Below is a small trained network, with its code and all its weights. Each question gives an input and a class and asks what happens when units are switched off, that is, made to give their printed mean instead of their output.

import numpy as np


def w(rows, s, z=0):
    codes = np.array(rows[::2]) - 128.0
    scale = np.full(codes.shape[1], s)
    scale[-1] = z or s
    return codes * scale


def f(y):
    return np.maximum(y, 0)


def log_softmax(a):
    a = a - a.max(-1, keepdims=True)
    return a - np.log(np.exp(a).sum(-1, keepdims=True))


def net(x, mask):
    res = np.array(x, float).reshape(1, 7) / 4 @ E
    y = f(res @ A[0][:, :-1].T + A[0][:, -1])
    res = res + np.where(mask, y, B[0][:, -1]) @ B[0][:, :-1]
    return log_softmax(res[-1] @ U[:, :-1].T + U[:, -1])


A, B = {}, {}
E = w([
[168,237,46,57,253,174,70],'x0',
[97,58,243,164,252,134,35],'x1',
[230,164,218,33,49,37,25],'x2',
[129,130,127,132,129,128,126],'x3',
[129,130,129,130,129,128,130],'x4',
[31,226,90,230,112,15,51],'x5',
[126,127,131,126,127,129,129],'x6',
],0.0055)
A[0] = w([
[54,207,107,214,101,24,59,46],'neuron 0',
[176,220,57,62,244,182,68,39],'neuron 1',
[153,199,25,103,31,120,210,74],'neuron 2',
[177,217,58,67,237,176,75,67],'neuron 3',
[67,188,115,193,112,49,82,104],'neuron 4',
[205,159,188,44,71,69,40,46],'neuron 5',
[56,197,110,202,109,32,69,89],'neuron 6',
[41,110,59,186,190,200,209,92],'neuron 7',
[150,197,33,102,35,123,209,83],'neuron 8',
[168,207,66,73,225,177,80,95],'neuron 9',
[53,202,109,210,110,30,64,63],'neuron 10',
[102,28,191,190,30,93,172,73],'neuron 11',
[198,162,186,51,74,71,48,89],'neuron 12',
[227,37,174,43,126,215,191,4],'neuron 13',
[151,205,26,100,27,119,219,68],'neuron 14',
[31,107,47,195,187,211,210,87],'neuron 15',
[152,206,15,98,17,117,225,45],'neuron 16',
[204,170,190,47,72,70,50,64],'neuron 17',
[52,203,107,212,105,27,62,70],'neuron 18',
[196,160,183,49,75,70,45,89],'neuron 19',
[103,26,187,189,31,90,168,82],'neuron 20',
[83,68,221,177,253,129,49,22],'neuron 21',
[36,111,53,189,211,228,212,53],'neuron 22',
[94,73,209,172,244,126,55,42],'neuron 23',
[110,20,186,188,33,97,171,74],'neuron 24',
[223,21,174,41,125,215,194,12],'neuron 25',
],0.0049,0.0016)
B[0] = w([
[158,116,52,47,201,221,179,234],'neuron 0',
[5,253,190,96,36,67,172,227],'neuron 1',
[105,49,241,140,138,163,17,204],'neuron 2',
[8,248,189,100,38,67,168,225],'neuron 3',
[157,114,62,62,187,205,169,213],'neuron 4',
[221,80,61,231,122,42,168,219],'neuron 5',
[156,112,57,56,191,209,171,228],'neuron 6',
[225,86,77,222,112,37,152,240],'neuron 7',
[104,48,240,141,138,163,22,201],'neuron 8',
[20,237,187,103,44,68,167,218],'neuron 9',
[161,111,58,48,201,220,174,231],'neuron 10',
[14,251,175,81,56,81,172,227],'neuron 11',
[208,90,72,209,125,59,164,218],'neuron 12',
[161,117,30,40,215,226,180,228],'neuron 13',
[106,49,237,139,132,165,18,207],'neuron 14',
[230,81,76,227,107,38,154,250],'neuron 15',
[103,45,243,138,136,167,10,211],'neuron 16',
[215,87,68,229,121,47,165,218],'neuron 17',
[161,113,53,46,197,217,175,235],'neuron 18',
[206,89,75,210,124,59,167,218],'neuron 19',
[23,243,171,84,62,85,168,227],'neuron 20',
[104,45,246,137,118,162,8,237],'neuron 21',
[221,100,77,232,99,25,162,253],'neuron 22',
[98,48,247,136,120,165,12,228],'neuron 23',
[10,255,176,77,54,81,169,226],'neuron 24',
[154,123,30,37,217,235,179,234],'neuron 25',
],0.0047,0.0056)
U = w([
[185,105,90,216,124,60,155,135],'0',
[142,126,77,50,173,220,167,61],'1',
[52,217,155,104,89,88,149,253],'2',
[114,73,186,140,134,160,2,49],'3',
],0.014,0.00032)

Each question gives the input, the list of numbers given to net, and the class t.
The units are the neurons (one row each of A and B). Each row of codes is followed by its name. A weight is (code - 128) times the scale printed after its matrix; where a second scale follows, it is the last column's (A, B and U).
mask holds one flag per neuron, in row order. A switched-off neuron (its flag False) gives its mean, the last column of its row in B, instead of its output. The means were averaged over made-up inputs and are rounded, as every weight is.
A unit's drop is (log p(t) with every unit on - log p(t) with that unit switched off) / (log p(t) with every unit on - log p(t) with every unit switched off).
The circuit of an input: a set's keep is (log p(t) with only the set's units on - log p(t) with every unit switched off) / (log p(t) with every unit on - log p(t) with every unit switched off). Starting from the 12 units with the biggest drops (on a tie, the unit counted first), units are removed one at a time, each time the one whose removal leaves the highest keep (on an exact tie, the one counted first), for as long as the keep stays at least 0.8.
circuit, biggest first: the units of the circuit, biggest drop first
k most important neurons: the k neurons with the biggest drops, biggest first
drop of u: that unit's drop, to one decimal
input [6,-8,-8,-8,-7,1,-2], class 0: 2 most important neurons -> neuron 22; neuron 15
input [-8,7,7,2,0,6,2], class 2: circuit, biggest first -> neuron 11
input [-1,-7,-5,-2,-7,3,-6], class 3: circuit, biggest first -> neuron 16; neuron 14
input [-8,3,-5,-4,2,-5,4], class 2: 3 most important neurons -> neuron 24; neuron 11; neuron 20
input [6,-8,0,0,-1,8,6], class 1: 3 most important neurons -> neuron 0; neuron 18; neuron 10
input [8,-3,3,4,-7,-7,3], class 2: 2 most important neurons -> neuron 1; neuron 3
input [4,8,8,1,0,-1,-8], class 0: 2 most important neurons -> neuron 5; neuron 17
input [6,7,0,1,8,-4,2], class 3: 2 most important neurons -> neuron 21; neuron 23
input [7,2,8,8,6,-5,-6], class 0: 2 most important neurons -> neuron 5; neuron 17
input [-3,0,-1,-3,4,-2,-1], class 2: drop of neuron 6 -> 0.1
input [-3,-7,-2,-6,6,-6,-6], class 3: drop of neuron 16 -> 0.3
input [-4,-5,3,-2,4,-2,3], class 3: drop of neuron 3 -> 0.1
